Below are the code and all the weights of a small trained network. Each question names an input and a target symbol and asks about switching units off, where a switched-off unit gives its printed mean instead of its output.

import numpy as np


def w(rows, s, z=0):
    codes = np.array(rows[::2]) - 128.0
    scale = np.full(codes.shape[1], s)
    scale[-1] = z or s
    return codes * scale


def f(y):
    return y / 2 * (1 + np.tanh(0.7978845608 * (y + 0.044715 * y**3)))


def softmax(a):
    e = np.exp(a - a.max(-1, keepdims=True))
    return e / e.sum(-1, keepdims=True)


def log_softmax(a):
    a = a - a.max(-1, keepdims=True)
    return a - np.log(np.exp(a).sum(-1, keepdims=True))


def net(x, mask):
    ids = ['εζημξπσφψ'.index(c) for c in x.split()]
    T = len(ids)
    res = E[ids] + P[:T]
    u = 0
    for l in range(3):
        r = res
        for j in range(2):
            rows = slice(2 * j, 2 * j + 2)
            q, k, v = (r @ M[l][rows].T for M in (Q, K, V))
            z = softmax(np.where(np.tri(T) > 0, q @ k.T / 2**0.5, -1e9)) @ v
            o = O[l][rows]
            res = res + np.where(mask[u + j], z, o[:, -1]) @ o[:, :-1]
        u += 2
        y = f(res @ A[l][:, :-1].T + A[l][:, -1])
        res = res + np.where(mask[u : u + 4], y, B[l][:, -1]) @ B[l][:, :-1]
        u += 4
    return log_softmax(res[-1] @ U[:, :-1].T + U[:, -1])


Q, K, V, O, A, B = {}, {}, {}, {}, {}, {}
E = w([
[142,179,103],'ε',
[78,155,74],'ζ',
[149,127,100],'η',
[99,144,122],'μ',
[155,121,106],'ξ',
[124,216,106],'π',
[117,140,5],'σ',
[101,29,134],'φ',
[20,125,152],'ψ',
],0.021)
P = w([
[253,168,5],'0',
[198,190,142],'1',
[189,159,160],'2',
[137,90,153],'3',
[149,131,148],'4',
[177,212,133],'5',
[4,62,80],'6',
[118,103,120],'7',
],0.0039)
Q[0] = w([
[229,70,202],'L0H0',
[146,126,168],'L0H0',
[124,8,80],'L0H1',
[173,38,253],'L0H1',
],0.0062)
K[0] = w([
[166,164,63],'L0H0',
[45,113,121],'L0H0',
[112,203,29],'L0H1',
[128,165,255],'L0H1',
],0.006)
V[0] = w([
[144,66,254],'L0H0',
[9,91,151],'L0H0',
[192,12,103],'L0H1',
[146,110,42],'L0H1',
],0.0069)
O[0] = w([
[176,73,99,3],'L0H0',
[92,94,75,199],'L0H0',
[112,41,249,74],'L0H1',
[200,129,157,220],'L0H1',
],0.011,0.0041)
A[0] = w([
[163,142,97,79],'L0N0',
[111,191,181,146],'L0N1',
[111,134,248,184],'L0N2',
[2,105,151,251],'L0N3',
],0.0087,0.0029)
B[0] = w([
[96,56,24,134],'L0N0',
[112,113,104,163],'L0N1',
[128,254,142,138],'L0N2',
[172,106,240,255],'L0N3',
],0.0077,0.0069)
Q[1] = w([
[90,122,76],'L1H0',
[141,146,171],'L1H0',
[5,40,36],'L1H1',
[48,96,150],'L1H1',
],0.012)
K[1] = w([
[191,167,194],'L1H0',
[113,163,229],'L1H0',
[159,2,166],'L1H1',
[117,166,145],'L1H1',
],0.0081)
V[1] = w([
[254,148,100],'L1H0',
[89,84,86],'L1H0',
[157,124,4],'L1H1',
[123,112,109],'L1H1',
],0.0093)
O[1] = w([
[166,1,37,34],'L1H0',
[70,168,160,9],'L1H0',
[98,146,95,4],'L1H1',
[178,131,104,72],'L1H1',
],0.0095,0.002)
A[1] = w([
[197,169,125,86],'L1N0',
[163,82,7,33],'L1N1',
[121,89,253,133],'L1N2',
[159,174,101,252],'L1N3',
],0.012,0.0014)
B[1] = w([
[152,52,141,146],'L1N0',
[1,137,188,215],'L1N1',
[94,176,138,251],'L1N2',
[203,80,160,171],'L1N3',
],0.0087,0.011)
Q[2] = w([
[136,234,194],'L2H0',
[75,2,108],'L2H0',
[228,136,100],'L2H1',
[25,18,103],'L2H1',
],0.0076)
K[2] = w([
[40,211,192],'L2H0',
[71,132,112],'L2H0',
[214,140,61],'L2H1',
[184,2,159],'L2H1',
],0.0082)
V[2] = w([
[175,169,151],'L2H0',
[171,131,70],'L2H0',
[123,147,75],'L2H1',
[174,250,120],'L2H1',
],0.012)
O[2] = w([
[168,36,113,132],'L2H0',
[108,129,71,5],'L2H0',
[36,3,200,93],'L2H1',
[46,40,208,168],'L2H1',
],0.007,0.017)
A[2] = w([
[106,37,146,51],'L2N0',
[65,185,255,61],'L2N1',
[145,192,239,4],'L2N2',
[49,145,147,105],'L2N3',
],0.0064,0.0032)
B[2] = w([
[215,61,82,127],'L2N0',
[196,127,2,250],'L2N1',
[118,161,74,202],'L2N2',
[109,162,158,175],'L2N3',
],0.0062,0.018)
U = w([
[38,180,137,70],'ε',
[54,39,208,122],'ζ',
[191,60,145,163],'η',
[78,45,219,255],'μ',
[201,99,217,62],'ξ',
[78,178,92,85],'π',
[218,87,6,160],'σ',
[254,125,25,18],'φ',
[115,77,211,216],'ψ',
],0.0069,0.0047)

Each question gives the input, a string of symbols that net reads in full, and the target symbol t.
The units are the heads (2 rows each of Q, K, V and O) and the neurons (one row each of A and B). Each row of codes is followed by its name. A weight is (code - 128) times the scale printed after its matrix; where a second scale follows, it is the last column's (O, A, B and U).
mask holds one flag per unit, layer by layer, with each layer's heads first. A switched-off unit (its flag False) gives its mean, the last column of its rows in O or B, instead of its output. The means were averaged over made-up inputs and are rounded, as every weight is.
A unit's drop is (log p(t) with every unit on - log p(t) with that unit switched off) / (log p(t) with every unit on - log p(t) with every unit switched off).
The circuit of an input: a set's keep is (log p(t) with only the set's units on - log p(t) with every unit switched off) / (log p(t) with every unit on - log p(t) with every unit switched off). Starting from the 12 units with the biggest drops (on a tie, the unit counted first), units are removed one at a time, each time the one whose removal leaves the highest keep (on an exact tie, the one counted first), for as long as the keep stays at least 0.8.
units of the circuit, in order: the units of the circuit, biggest drop first
most important unit: the unit with the biggest drop
top k neurons: the k neurons with the biggest drops, biggest first
k most important neurons of layer l: the k neurons of layer l with the biggest drops, biggest first
which heads matter: for each layer, one digit per head in row order, 1 if its drop is at least 0.15 and else 0, layers parted by /
input ζ μ μ, target μ: top 4 neurons => (L2N1; L1N1; L2N2; L0N3)
input π π σ ξ, target ε: which heads matter => 01 / 11 / 10
input π μ π ξ σ η, target ε: most important unit => L1H0
input ζ μ μ ε, target μ: which heads matter => 10 / 00 / 01
input η μ ζ, target σ: top 4 neurons => (L1N2; L1N1; L0N2; L1N0)
input ξ π σ μ ψ ζ ψ, target π: top 3 neurons => (L2N1; L0N3; L1N2)
input ψ ζ η, target μ: units of the circuit, in order => (L2H1; L1H0; L0H1)
input ξ μ σ, target ε: which heads matter => 00 / 10 / 10
input π π σ π μ ψ η, target ε: units of the circuit, in order => (L0H1; L1H0; L1N1; L2H0)
input ξ σ η, target φ: which heads matter => 11 / 10 / 01
input ξ ψ ψ ψ ε, target φ: top 2 neurons => (L1N2; L1N0)
input φ ξ φ, target φ: which heads matter => 01 / 00 / 01
input ψ ζ ε μ μ μ, target μ: units of the circuit, in order => (L2H1; L0H1; L1H0)
input ψ ψ ψ ψ η, target μ: which heads matter => 11 / 10 / 01
input φ φ φ, target φ: top 3 neurons => (L2N1; L2N2; L0N3)
input σ ψ ζ ψ, target π: units of the circuit, in order => (L2N1; L1H0)
input ξ φ ζ, target φ: 2 most important neurons of layer 1 => (L1N1; L1N0)
input φ φ ψ ζ ξ, target ξ: which heads matter => 01 / 11 / 10
input ψ ψ ζ π ψ ε, target μ: which heads matter => 01 / 10 / 01
input ψ μ μ ζ ξ, target μ: units of the circuit, in order => (L2H1; L1H0; L0H1)
input ζ η ε η μ ε σ, target ε: units of the circuit, in order => (L1N1; L1H0)
input ξ ξ ψ σ η ζ, target φ: units of the circuit, in order => (L2H1; L1H0; L1N1)
input ψ ζ σ ζ ψ μ ζ ξ, target μ: top 2 neurons => (L2N1; L1N1)
input φ ε ε, target ξ: top neuron => (L2N1)
